Below are the code and all the weights of a small trained network. Each question names an input and a class and asks about switching units off, where a switched-off unit gives its printed mean instead of its output.

import numpy as np


def w(rows, s, z=0):
    codes = np.array(rows[::2]) - 128.0
    scale = np.full(codes.shape[1], s)
    scale[-1] = z or s
    return codes * scale


def f(y):
    return y / 2 * (1 + np.tanh(0.7978845608 * (y + 0.044715 * y**3)))


def log_softmax(a):
    a = a - a.max(-1, keepdims=True)
    return a - np.log(np.exp(a).sum(-1, keepdims=True))


def net(x, mask):
    res = np.array(x, float).reshape(1, 8) / 4 @ E
    y = f(res @ A[0][:, :-1].T + A[0][:, -1])
    res = res + np.where(mask, y, B[0][:, -1]) @ B[0][:, :-1]
    return log_softmax(res[-1] @ U[:, :-1].T + U[:, -1])


A, B = {}, {}
E = w([
[2,68,139,124,105,117,170,151,141,114],'x0',
[97,195,112,101,77,107,175,218,126,125],'x1',
[97,79,92,140,191,154,143,122,129,102],'x2',
[103,106,167,124,87,198,77,213,27,144],'x3',
[80,147,128,55,102,119,229,134,115,55],'x4',
[98,148,25,116,196,211,155,179,182,204],'x5',
[212,144,205,153,190,101,149,79,119,144],'x6',
[170,108,103,174,227,164,222,126,87,111],'x7',
],0.0086)
A[0] = w([
[158,146,134,141,120,79,70,140,158,122,104],'n0',
[137,114,182,139,94,134,99,172,71,119,23],'n1',
[64,158,106,80,86,106,63,139,183,180,94],'n2',
[25,84,117,103,67,127,136,182,130,107,147],'n3',
[7,122,119,83,74,175,140,144,108,85,153],'n4',
[156,155,235,108,94,156,116,130,57,111,1],'n5',
[135,43,159,159,111,112,23,2,150,139,129],'n6',
[191,160,126,128,94,72,113,77,123,111,208],'n7',
[140,108,148,161,174,129,200,104,34,82,86],'n8',
[43,94,134,210,108,140,55,198,115,140,163],'n9',
[123,88,242,160,103,99,119,149,86,160,120],'n10',
[167,153,116,120,170,200,145,174,114,143,142],'n11',
[181,150,96,151,148,215,33,155,119,185,135],'n12',
[112,106,118,95,107,102,143,114,142,104,45],'n13',
],0.0088,0.0038)
B[0] = w([
[141,94,171,105,98,112,88,128,109,137,166],'n0',
[82,165,104,145,125,99,135,118,159,139,169],'n1',
[161,81,105,153,187,218,176,108,109,99,199],'n2',
[96,140,95,72,67,222,139,196,78,157,235],'n3',
[130,131,138,94,74,204,85,173,56,187,241],'n4',
[104,140,142,159,136,74,106,87,215,114,185],'n5',
[250,52,204,247,144,91,126,53,168,14,244],'n6',
[89,188,157,131,101,75,99,120,156,116,217],'n7',
[199,73,149,174,157,152,142,88,116,94,195],'n8',
[142,139,67,65,102,218,168,213,64,170,204],'n9',
[113,177,120,97,5,75,73,155,128,136,201],'n10',
[169,60,137,106,138,138,167,103,95,103,179],'n11',
[254,19,150,147,90,143,80,159,55,92,217],'n12',
[131,127,125,137,104,117,108,166,112,159,147],'n13',
],0.0085,0.011)
U = w([
[124,106,118,157,250,139,184,85,182,105,168],'0',
[127,158,176,135,111,57,87,111,175,104,164],'1',
[40,185,89,82,116,156,135,170,120,166,5],'2',
[145,99,148,120,131,166,119,151,66,119,159],'3',
],0.012,0.0021)

Each question gives the input, the list of numbers given to net, and the class t.
The units are the neurons (one row each of A and B). Each row of codes is followed by its name. A weight is (code - 128) times the scale printed after its matrix; where a second scale follows, it is the last column's (A, B and U).
mask holds one flag per neuron, in row order. A switched-off neuron (its flag False) gives its mean, the last column of its row in B, instead of its output. The means were averaged over made-up inputs and are rounded, as every weight is.
A unit's drop is (log p(t) with every unit on - log p(t) with that unit switched off) / (log p(t) with every unit on - log p(t) with every unit switched off).
The circuit of an input: a set's keep is (log p(t) with only the set's units on - log p(t) with every unit switched off) / (log p(t) with every unit on - log p(t) with every unit switched off). Starting from the 12 units with the biggest drops (on a tie, the unit counted first), units are removed one at a time, each time the one whose removal leaves the highest keep (on an exact tie, the one counted first), for as long as the keep stays at least 0.8.
circuit, biggest first: the units of the circuit, biggest drop first
top k neurons: the k neurons with the biggest drops, biggest first
drop when u is switched off: that unit's drop, to one decimal
input [4,-2,6,-4,-8,-6,-2,2], class 0: circuit, biggest first	[n6]
input [8,0,3,-5,1,-4,2,3], class 0: circuit, biggest first	[n12 n10]
input [-2,-4,-4,7,-6,-8,-6,-6], class 1: top 2 neurons	[n5 n6]
input [2,1,0,3,-1,3,8,5], class 0: circuit, biggest first	[n4 n3]
input [3,0,-2,1,6,-3,6,-7], class 1: top 2 neurons	[n9 n5]
input [7,-3,6,1,-7,-5,3,-2], class 1: top 2 neurons	[n6 n10]
input [5,-5,-3,1,6,2,0,-1], class 2: top 2 neurons	[n6 n12]
input [1,-6,-6,-4,-3,8,-6,7], class 0: top 2 neurons	[n4 n3]
input [-8,3,3,8,5,-3,-1,-3], class 2: drop when n1 is switched off	0.1
input [-6,-1,0,-3,-5,-1,5,2], class 1: drop when n7 is switched off	0.2
input [-3,-2,-1,5,7,5,3,4], class 0: drop when n3 is switched off	0.3
